What each symbol does to the elements:
v: q69->q78, q772->q678, q285->q706, q778->q496, q78->q310, q460->q867, q23->q186, q82->q364, q342->q75, q391->q141, q172->q818, q407->q440, q53->q349, q784->q342, q663->q867, q540->q316, q809->q590, q225->q218, q624->q809, q831->q92, q973->q778, q62->q188, q982->q540, q764->q887, q678->q169, q706->q887, q440->q809, q28->q194, q169->q590, q944->q624, q92->q407, q853->q445, q141->q907, q189->q590, q194->q723, q720->q478, q478->q840, q442->q468, q316->q720, q840->q23, q349->q723, q723->q300, q381->q831, q445->q194, q818->q28, q75->q323, q300->q678, q218->q189, q805->q391, q310->q944, q887->q982, q186->q944, q468->q310, q590->q624, q600->q172, q867->q189, q907->q663, q496->q442, q323->q391, q364->q323, q188->q478
t: q69->q75, q772->q186, q285->q442, q778->q460, q78->q663, q460->q540, q23->q316, q82->q853, q342->q189, q391->q69, q172->q407, q407->q364, q53->q944, q784->q440, q663->q323, q540->q310, q809->q678, q225->q391, q624->q300, q831->q194, q973->q78, q62->q706, q982->q496, q764->q840, q678->q53, q706->q468, q440->q381, q28->q809, q169->q349, q944->q720, q92->q82, q853->q590, q141->q342, q189->q831, q194->q600, q720->q285, q478->q478, q442->q805, q316->q23, q840->q720, q349->q764, q723->q887, q381->q28, q445->q92, q818->q624, q75->q445, q300->q772, q218->q141, q805->q62, q310->q778, q887->q23, q186->q982, q468->q973, q590->q28, q600->q169, q867->q540, q907->q75, q496->q867, q323->q172, q364->q169, q188->q764

The rows follow the links: the fewer symbols apart two elements are, the more alike their rows tend to be.

Each row is also shifted at random along 7 hidden directions that mean nothing.

One row for each element, in no order:
Each row stands for one element.
1: -261 -22 98 -15 20 -75 -20 -6 -8 -123 117 56 -91 36 -33 -2 -20 35 -84 -140 5 43 -62 38 65 -19 -64 -18 54 -152 -61 -85 37 10 -46
2: 258 -17 64 67 -89 -79 -9 16 56 -95 45 -31 -55 52 -89 94 -72 69 -48 -89 5 58 -118 31 7 32 17 33 43 -37 -53 22 -32 68 -45
3: -111 -36 -115 40 -51 -29 162 -4 40 -108 56 -49 20 19 -62 69 -95 -50 -22 -9 144 53 4 -28 13 36 -91 12 78 -81 -151 -9 32 -5 -90
4: 174 11 93 89 39 24 -113 -138 90 -46 13 -24 -109 63 30 -26 -14 175 -24 30 6 86 -85 -13 -44 17 137 48 103 -12 83 -135 62 86 -2
5: -235 48 -66 -69 -25 48 72 0 -38 -50 60 -15 57 -23 -19 82 -57 -92 66 73 -35 -4 40 -17 92 57 -21 42 -236 -2 -19 91 -59 -24 -179
6: 191 -176 -27 -7 40 -115 -132 95 92 92 82 34 104 -23 26 2 92 -11 -25 -68 -134 -88 17 52 -37 123 -158 -11 16 54 70 -73 -96 -175 305
7: -232 105 -56 14 -47 55 -3 -10 -24 22 -48 -107 -44 -67 -2 9 -62 -185 152 42 -114 95 129 -138 -42 67 105 16 -150 -45 108 55 40 39 -132
8: -155 55 -122 25 63 83 3 -58 -57 3 -54 101 6 75 30 -42 53 29 -59 104 126 69 109 73 -15 -119 137 -8 -100 44 -36 59 133 118 -94
9: -150 20 11 -29 68 63 102 -122 -75 -41 -29 37 45 -54 63 -28 28 -124 47 31 118 108 64 -9 18 -78 77 -113 -85 -53 1 -38 89 51 -28
10: -71 -6 -92 -19 49 75 -12 14 -73 -13 86 109 116 34 -46 -54 61 186 -117 15 48 20 -23 152 58 22 -112 -40 -47 122 -4 66 -2 -104 18
11: -40 64 196 -34 4 83 -34 67 -78 168 -106 129 82 -67 48 -104 -6 123 99 19 -92 -105 15 -40 45 -68 -55 -87 135 38 63 35 -6 -105 132
12: 78 -61 10 -23 21 -119 33 -13 25 -17 -104 91 49 37 58 -32 28 34 -25 31 183 -110 -5 79 -60 -177 126 -46 122 55 -48 -4 88 108 47
13: 54 54 48 73 36 32 -113 -144 53 -67 91 -118 -139 14 -32 -34 -34 118 -31 -12 -62 128 -134 -28 -17 122 64 28 22 -63 133 -154 0 -1 -68
14: 98 12 -43 9 -10 29 25 40 53 92 -90 -3 19 0 26 -6 -1 9 37 161 25 -84 -36 -101 -30 -61 -26 50 146 47 -28 13 32 9 -7
15: 24 104 -108 -72 15 -95 -83 -21 3 34 160 -57 -42 -111 -172 -96 -49 32 -3 66 -32 -93 -118 59 -58 100 150 -52 -94 -55 148 -30 -55 19 -233
16: -136 -49 -6 -17 -79 -52 89 40 57 -147 1 -19 67 -7 -7 86 -74 -3 41 31 32 31 -96 -83 38 27 -46 35 67 34 -16 40 -2 -37 -79
17: 156 -38 -189 -4 -30 3 62 107 -36 52 -91 -55 42 46 -30 -11 101 -41 -104 -42 45 -43 53 91 -68 -20 -71 42 38 146 -88 104 2 -7 87
18: 63 16 92 -11 15 26 -148 13 8 71 139 11 81 -102 -50 -27 -33 123 84 -27 -210 -26 -47 16 49 207 -73 -60 -100 5 173 -40 -149 -190 72
19: 229 82 -105 36 2 54 -26 45 33 170 -114 -22 2 -22 4 -14 21 -67 67 267 3 -38 0 -147 -88 -82 97 64 58 40 31 59 58 93 -56
20: -198 -70 61 22 -27 17 67 54 26 -31 82 126 85 31 22 108 -71 -37 28 -16 4 60 87 -56 120 -6 -207 -19 -28 -110 -132 19 -1 -83 51
21: -31 -55 125 41 27 -119 -103 -56 79 -88 230 101 -65 57 -61 66 -87 85 -68 -110 -18 4 -40 78 87 48 -19 -13 -86 -209 -46 -131 -49 28 -50
22: 294 -121 4 69 -61 -50 -50 33 133 -53 59 83 124 97 12 208 -74 83 26 77 -18 -7 -10 38 64 63 -13 103 -147 69 -49 74 -111 -5 27
23: 145 -3 -85 53 -75 -35 -96 84 87 43 -113 -175 -84 -6 48 56 33 -157 72 64 -173 11 14 -172 -123 66 59 158 26 87 120 28 10 30 36
24: -29 -57 -103 -54 52 -88 -62 33 30 10 56 25 -4 17 10 -37 66 28 -99 -21 14 -124 9 121 -23 10 -19 37 -32 32 0 -42 -14 -17 31
25: -152 -26 -21 14 -68 -25 170 -12 -2 -157 88 -42 -5 33 -97 58 -121 12 -62 -133 134 58 -24 61 59 57 -133 -25 76 -95 -172 -14 -38 -41 -81
26: -127 25 16 32 -34 72 44 -35 -17 26 -147 0 53 -1 82 -8 -36 -32 113 26 12 25 158 -33 -34 -38 86 -6 -18 55 11 25 62 36 33
27: 169 36 -76 60 -35 -52 -197 0 67 92 191 -29 94 -127 -165 -23 -89 78 103 63 -194 38 -36 -22 -55 283 86 -68 -145 -4 258 -21 -101 -117 -39
28: -3 -72 -272 -73 -62 -121 -6 180 -6 -67 -16 -198 20 -12 -82 6 140 -150 -107 -70 -95 -10 -54 12 -101 133 -90 65 11 187 62 127 -31 -94 30
29: 63 6 123 -24 18 88 -37 114 5 190 -60 62 -13 -11 87 -6 46 -18 59 41 -139 -151 51 -91 70 -58 -190 54 70 -14 -51 30 -86 -93 158
30: 74 29 56 -58 80 14 -40 -11 -34 158 -136 39 -20 -10 96 -114 84 8 13 35 26 -180 54 60 -38 -144 111 -17 35 73 34 -33 19 59 89
31: 6 8 103 79 -17 -9 62 -143 9 -47 -41 171 131 -16 -14 1 -160 101 129 65 208 58 76 46 -9 -88 250 -160 -8 -54 -1 -16 101 136 -82
32: 42 83 -161 -40 -5 4 -35 110 -101 61 16 -31 -17 -30 -106 -50 99 -73 -91 -4 -57 3 3 73 -43 21 29 -15 -110 63 39 154 -1 20 -82
33: 94 -52 45 38 -39 -42 -1 39 23 50 -134 54 118 -6 30 -58 -34 106 65 9 43 -56 28 0 -80 -36 50 -64 196 127 61 5 53 -40 153
34: 8 162 -20 6 -45 75 86 -53 -97 24 18 -27 -8 -51 -167 -76 -119 104 19 43 96 18 -46 46 -10 -4 120 -75 11 -38 2 57 20 44 -231
35: -157 77 -72 -113 60 -31 -143 113 -116 79 246 -5 -60 -103 -141 -56 83 -72 -89 -89 -221 -59 -59 65 61 133 -119 -41 -223 -93 114 34 -115 -121 -80
36: 63 -60 124 -4 57 59 4 -86 -4 -29 -31 30 34 3 106 -5 59 20 25 -46 -12 39 -9 11 41 9 -50 -33 13 28 -1 -77 -25 -64 165
37: 139 118 29 -6 -14 110 -61 28 -14 172 -83 45 47 -47 12 -2 -23 40 131 224 -82 -82 -9 -95 8 -33 96 42 -64 76 83 97 -30 36 -84
38: -123 47 -61 -33 -23 -2 -13 51 25 63 42 -69 27 -114 -78 -71 -60 9 81 77 -89 -35 -74 -126 -31 118 -67 -28 108 -14 99 -22 -22 -132 -28
39: 130 -59 19 -13 101 35 -55 -58 -9 4 165 24 43 -56 15 51 55 -72 -9 -12 -72 66 -28 16 78 106 -96 -33 -186 -63 38 -70 -89 -89 76
40: -122 3 93 -109 -44 2 -1 92 -42 -42 3 -21 20 -24 25 37 26 -9 30 -52 -141 -67 -66 -31 91 51 -138 41 -34 45 26 75 -92 -111 11
41: 1 -36 -8 -64 56 7 8 -69 -15 -33 79 -35 71 -95 18 -35 57 -25 6 -20 -7 6 -72 17 16 89 -68 -82 -28 19 79 -72 -63 -133 80
42: 162 -109 -272 15 83 -42 -160 106 41 106 4 29 23 101 40 5 209 -73 -157 61 -56 -30 129 114 -70 -13 -23 103 -139 159 7 51 17 36 146
43: 268 33 -55 23 -24 -3 -80 4 108 81 86 -37 34 -28 -76 40 -78 87 60 196 -71 -88 -118 -51 0 105 46 64 -59 29 73 9 -117 -17 -112
44: 170 -10 -10 47 -17 -10 -100 49 40 137 -66 -1 58 -23 -7 -44 -11 48 83 63 -96 -39 60 -29 -70 42 39 -16 52 72 106 9 -12 -46 124
45: -118 109 77 -89 -4 50 73 74 -161 43 -60 -36 -116 -16 -22 -52 61 -84 -49 -146 -43 -40 0 23 53 -98 -82 -10 19 -57 -77 80 -2 6 -40
46: -182 59 -121 -22 11 75 16 55 -12 99 89 15 55 -66 -52 20 -40 -111 74 133 -66 6 86 -99 39 71 -87 3 -156 -57 8 56 -30 -69 -90
47: -34 116 189 -127 109 28 -126 70 -126 201 -97 66 -160 -45 79 -182 162 9 -40 -23 -116 -184 -67 -25 13 -207 1 -15 121 -37 64 -26 28 42 44
48: -75 12 -20 7 77 65 -20 -93 -40 -12 38 97 35 11 40 -38 41 116 -49 70 82 68 10 72 37 -41 36 -37 -64 31 27 -21 57 3 -18
49: 124 -54 209 77 -59 -97 9 -22 45 -147 78 110 -55 109 -56 109 -98 98 -58 -145 94 83 -87 48 58 -68 32 -30 87 -149 -130 -12 27 116 -19
50: 161 -199 39 77 -119 -180 -14 78 183 -216 93 -10 103 72 -27 169 -80 108 -26 -44 -5 82 -147 -39 12 128 -128 48 171 43 -38 3 -24 -95 107
51: 26 59 42 16 -29 81 129 -25 -49 20 5 168 100 35 -78 23 -123 127 2 73 190 -35 18 89 92 -108 18 -68 -31 -58 -163 80 -13 62 -125
52: -81 51 193 -107 53 -47 -16 21 -62 60 -50 103 -54 -30 33 -124 41 106 -32 -47 45 -196 -106 35 33 -179 16 -58 158 -55 -24 -46 10 36 6
53: -177 153 117 21 14 64 54 -235 -53 -147 -1 -139 -110 -108 -27 -104 -77 48 96 45 52 192 -190 -137 -35 30 208 -104 118 -108 155 -133 117 68 -222
54: -45 -81 -78 101 -38 -23 9 38 77 16 -13 33 77 14 -3 70 -56 -66 52 29 11 70 127 -82 -51 39 -28 9 23 -24 -18 9 47 -15 65
55: 109 43 -98 62 -31 23 6 -15 5 11 27 -154 -153 59 -65 33 -23 -86 -61 -100 -48 49 79 23 -54 86 0 92 -78 -68 -61 -8 -52 53 -54
56: -184 -151 42 -43 28 -108 97 -97 43 -184 144 -33 46 -27 46 63 -52 -86 -23 -198 73 1 23 71 62 106 -123 -62 -67 -92 -79 -169 -86 -105 86
57: -5 -53 15 -24 -90 -88 34 24 94 -145 -88 -209 -97 44 55 78 -21 -70 11 -62 -61 -43 -78 -96 -33 58 -34 156 125 62 -3 -23 -36 8 5
58: 18 -48 151 -44 59 4 24 -97 -8 2 70 81 59 -47 57 12 -18 19 36 -66 36 -46 3 76 85 15 -41 -87 -85 -64 -27 -101 -90 -57 91
59: -215 53 31 -90 62 64 29 -90 -64 23 -88 -98 -40 -78 92 -121 55 -46 62 -37 -13 -58 37 0 -21 -5 30 -30 3 48 85 -81 1 -40 45
60: 101 149 48 10 -22 50 -40 -11 -90 14 79 -9 -46 -40 -170 -85 -52 178 -33 1 -36 38 -150 59 20 44 65 -65 7 -26 75 43 -31 -1 -165
61: 48 20 49 43 -72 5 13 -34 72 -77 -54 -70 -68 50 44 134 -76 -71 78 44 -26 38 5 -75 6 9 106 112 -78 -11 -3 29 -14 119 -113

Some elements, each with its row:
q805 10
q944 6
q600 23
q62 13
q678 11
q92 5
q460 52
q364 40
q840 41
q778 21
q468 42
q186 31
q189 51
q887 59
q310 47
q973 1
q867 15
q349 18
q316 56
q496 24
q323 28
q442 8

Row, symbols taken left to right, then the row they reach:
36 t t v v v: 58
27 t t v t t: 39
54 t t t v t: 9
30 v t v t t v: 4
38 t t t t t: 48
26 t t v t v: 12
37 t t: 7
32 t v v: 60
44 v v v: 29

